Below are the code and all the weights of a small trained network. Each question names an input and a target symbol and asks about switching units off, where a switched-off unit gives its printed mean instead of its output.

import numpy as np


def w(rows, s, z=0):
    codes = np.array(rows[::2]) - 128.0
    scale = np.full(codes.shape[1], s)
    scale[-1] = z or s
    return codes * scale


def norm(h):
    return h / np.sqrt((h * h).mean(-1, keepdims=True) + 1e-5)


def f(y):
    return np.maximum(y, 0)


def softmax(a):
    e = np.exp(a - a.max(-1, keepdims=True))
    return e / e.sum(-1, keepdims=True)


def log_softmax(a):
    a = a - a.max(-1, keepdims=True)
    return a - np.log(np.exp(a).sum(-1, keepdims=True))


def net(x, mask):
    ids = ['αγδζηλμξπτφψω'.index(c) for c in x.split()]
    T = len(ids)
    res = E[ids] + P[:T]
    u = 0
    for l in range(2):
        q, k, v = (norm(res) @ M[l].T for M in (Q, K, V))
        z = softmax(np.where(np.tri(T) > 0, q @ k.T / 4**0.5, -1e9)) @ v
        res = res + np.where(mask[u], z, O[l][:, -1]) @ O[l][:, :-1]
        u += 1
        y = f(norm(res) @ A[l][:, :-1].T + A[l][:, -1])
        res = res + np.where(mask[u : u + 4], y, B[l][:, -1]) @ B[l][:, :-1]
        u += 4
    return log_softmax(norm(res)[-1] @ U[:, :-1].T + U[:, -1])


Q, K, V, O, A, B = {}, {}, {}, {}, {}, {}
E = w([
[109,203,74,93,82,102,121,120],'α',
[129,209,132,113,89,144,136,106],'γ',
[146,224,116,122,112,154,87,162],'δ',
[172,166,139,159,100,235,144,72],'ζ',
[172,214,128,193,100,159,111,165],'η',
[83,193,114,127,106,214,105,89],'λ',
[153,165,125,172,127,203,89,141],'μ',
[148,112,68,157,91,165,112,97],'ξ',
[65,94,49,106,146,152,47,96],'π',
[149,137,39,113,110,42,63,147],'τ',
[77,69,101,36,93,98,130,3],'φ',
[228,105,147,85,197,137,77,98],'ψ',
[204,92,117,148,68,34,213,76],'ω',
],0.0018)
P = w([
[111,144,86,103,228,103,202,124],'0',
[165,114,89,89,109,173,184,207],'1',
[194,204,37,143,96,175,124,120],'2',
[76,173,151,238,218,87,153,113],'3',
[149,101,125,74,71,159,159,202],'4',
[207,122,66,103,55,194,109,151],'5',
[66,146,178,242,196,75,121,102],'6',
[134,81,156,77,51,146,138,194],'7',
[190,74,85,123,30,200,103,156],'8',
[42,120,200,236,150,64,94,108],'9',
[104,63,193,96,30,126,108,179],'10',
[163,26,113,161,4,191,84,127],'11',
[70,150,168,220,198,76,127,117],'12',
],0.002)
Q[0] = w([
[179,74,166,58,92,156,97,195],'L0H1',
[54,139,249,142,229,27,190,138],'L0H1',
[3,200,149,184,203,40,205,133],'L0H1',
[133,159,129,211,158,72,64,66],'L0H1',
],0.0073)
K[0] = w([
[84,110,168,190,45,120,94,93],'L0H1',
[104,196,1,97,157,164,172,114],'L0H1',
[161,179,47,92,170,196,204,128],'L0H1',
[133,114,109,103,248,81,216,99],'L0H1',
],0.0054)
V[0] = w([
[157,26,52,188,196,138,136,115],'L0H1',
[245,13,243,4,215,94,77,109],'L0H1',
[82,136,79,145,39,129,181,137],'L0H1',
[125,142,45,189,83,151,44,160],'L0H1',
],0.0016)
O[0] = w([
[158,113,90,204,162,141,103,79,253],'L0H1',
[214,143,156,2,127,119,69,70,210],'L0H1',
[118,95,90,125,107,163,166,173,35],'L0H1',
[102,129,76,158,88,121,123,170,97],'L0H1',
],0.0027,0.00075)
A[0] = w([
[154,126,206,59,102,87,97,153,30],'L0N1',
[184,14,180,143,126,158,63,162,131],'L0N2',
[158,49,253,74,233,89,96,161,86],'L0N3',
[110,138,224,187,109,128,164,216,6],'L0N4',
],0.002,0.0014)
B[0] = w([
[97,149,105,209,103,154,149,160,157],'L0N1',
[143,252,132,108,102,126,123,160,250],'L0N2',
[54,212,73,201,67,140,149,192,217],'L0N3',
[237,82,157,91,193,137,103,147,143],'L0N4',
],0.0026,0.0016)
Q[1] = w([
[39,149,210,158,241,2,180,103],'L1H1',
[85,108,107,98,78,167,162,206],'L1H1',
[153,122,51,139,59,145,119,97],'L1H1',
[187,91,144,55,105,156,160,165],'L1H1',
],0.0098)
K[1] = w([
[129,187,66,76,174,154,195,141],'L1H1',
[56,105,143,114,28,165,31,136],'L1H1',
[122,54,159,139,92,53,107,96],'L1H1',
[197,142,221,191,2,164,91,151],'L1H1',
],0.0071)
V[1] = w([
[252,128,158,200,107,43,130,204],'L1H1',
[82,201,188,141,147,232,89,164],'L1H1',
[150,169,157,135,76,85,245,90],'L1H1',
[65,188,78,88,144,30,84,189],'L1H1',
],0.0042)
O[1] = w([
[138,104,139,197,165,3,100,121,214],'L1H1',
[109,155,160,89,230,133,208,115,254],'L1H1',
[206,117,228,181,10,86,196,163,167],'L1H1',
[149,68,89,84,171,119,107,216,223],'L1H1',
],0.0053,0.00038)
A[1] = w([
[123,181,137,168,38,156,121,111,149],'L1N1',
[114,154,146,133,216,148,161,65,2],'L1N2',
[253,156,140,45,179,127,3,21,32],'L1N3',
[197,179,178,83,190,128,81,167,165],'L1N4',
],0.005,0.0022)
B[1] = w([
[81,98,125,108,150,95,130,97,197],'L1N1',
[150,198,115,103,88,71,78,164,159],'L1N2',
[254,94,124,56,177,77,186,48,253],'L1N3',
[79,86,123,108,104,115,123,88,222],'L1N4',
],0.0065,0.0058)
U = w([
[164,88,117,117,74,144,154,227,197],'α',
[142,99,218,127,91,145,217,169,15],'γ',
[81,61,133,89,233,124,169,209,18],'δ',
[106,195,205,163,102,149,190,64,37],'ζ',
[131,127,166,227,204,73,176,169,96],'η',
[110,184,153,96,152,207,180,150,220],'λ',
[117,231,100,118,135,94,75,145,215],'μ',
[52,106,63,213,154,130,109,55,205],'ξ',
[120,121,72,95,203,229,52,130,98],'π',
[166,65,46,154,136,108,12,184,25],'τ',
[120,96,133,71,2,199,69,95,47],'φ',
[186,88,134,60,154,81,137,67,252],'ψ',
[191,106,172,204,15,84,82,118,45],'ω',
],0.0096,0.0021)

Each question gives the input, a string of symbols that net reads in full, and the target symbol t.
The units are the heads (4 rows each of Q, K, V and O) and the neurons (one row each of A and B). Each row of codes is followed by its name. A weight is (code - 128) times the scale printed after its matrix; where a second scale follows, it is the last column's (O, A, B and U).
mask holds one flag per unit, layer by layer, with each layer's heads first. A switched-off unit (its flag False) gives its mean, the last column of its rows in O or B, instead of its output. The means were averaged over made-up inputs and are rounded, as every weight is.
A unit's drop is (log p(t) with every unit on - log p(t) with that unit switched off) / (log p(t) with every unit on - log p(t) with every unit switched off).
The circuit of an input: a set's keep is (log p(t) with only the set's units on - log p(t) with every unit switched off) / (log p(t) with every unit on - log p(t) with every unit switched off). Starting from all 10 units, units are removed one at a time, each time the one whose removal leaves the highest keep (on an exact tie, the one counted first), for as long as the keep stays at least 0.8.
units of the circuit, in order: the units of the circuit, biggest drop first
top k neurons: the k neurons with the biggest drops, biggest first
top k neurons in layer l: the k neurons of layer l with the biggest drops, biggest first
drop of u: that unit's drop, to one decimal
input φ δ ψ ζ δ ψ ψ ψ ξ ψ, target φ: top neuron : L1N3
input φ δ ζ, target φ: units of the circuit, in order : L1H1; L1N3
input δ μ τ ω ζ ψ φ, target δ: units of the circuit, in order : L1H1; L1N3
input μ ψ ξ μ λ μ ψ ψ ψ η ω ψ ζ, target μ: units of the circuit, in order : L1N2; L1N3
input μ π ξ ψ ξ φ μ ζ ψ ξ δ ω, target ω: top 2 neurons : L1N3; L1N4
input ψ ψ ψ ψ ψ μ ψ δ, target δ: units of the circuit, in order : L1N3; L1H1
input γ δ γ δ π ξ ξ μ δ δ, target γ: units of the circuit, in order : L1H1; L1N3
input φ τ δ η π ξ, target π: top 2 neurons in layer 1 : L1N3; L1N4
input μ ψ φ ω μ ψ τ μ ψ ξ, target μ: units of the circuit, in order : L1H1; L1N2; L1N3
input ψ φ δ τ δ ψ λ ξ, target ξ: units of the circuit, in order : L1N3; L1H1
input φ δ μ, target φ: units of the circuit, in order : L1H1; L1N3
input ω ψ π ψ ψ φ ψ ψ μ μ μ, target μ: top 3 neurons : L1N2; L1N3; L1N1
input ξ ξ π δ, target ξ: units of the circuit, in order : L1N3; L0H1
input ζ ψ δ δ ψ, target δ: top 2 neurons : L1N3; L0N3
input ξ ψ ψ ξ ω δ, target ω: units of the circuit, in order : L1H1
input δ μ ω τ ξ π, target τ: units of the circuit, in order : L1N3; L0H1; L1N4
input ξ μ η, target ξ: top 2 neurons : L1N3; L1N1
input ψ η μ α τ τ, target τ: units of the circuit, in order : L1N3; L1H1
input μ δ ψ ξ ξ μ, target ξ: units of the circuit, in order : L0H1; L1N3; L1H1
input φ ω ω φ λ ξ ψ λ ψ ω, target φ: units of the circuit, in order : L1H1
input μ ψ ψ μ ψ φ ξ μ μ δ, target μ: top 2 neurons : L1N2; L1N3
input μ ψ ξ ξ ω φ, target ω: top 2 neurons in layer 1 : L1N3; L1N4
input τ α ω, target ω: drop of L1H1 : 0.7
input ψ ζ ψ ω δ ψ τ τ ξ, target τ: drop of L1H1 : 0.5
input η ω ψ ξ ψ ξ ζ φ, target φ: drop of L1N3 : 0.6
input λ γ ψ ψ ω ψ η δ, target δ: drop of L1N3 : 0.5
input δ ω ψ, target ω: top neuron in layer 1 : L1N3
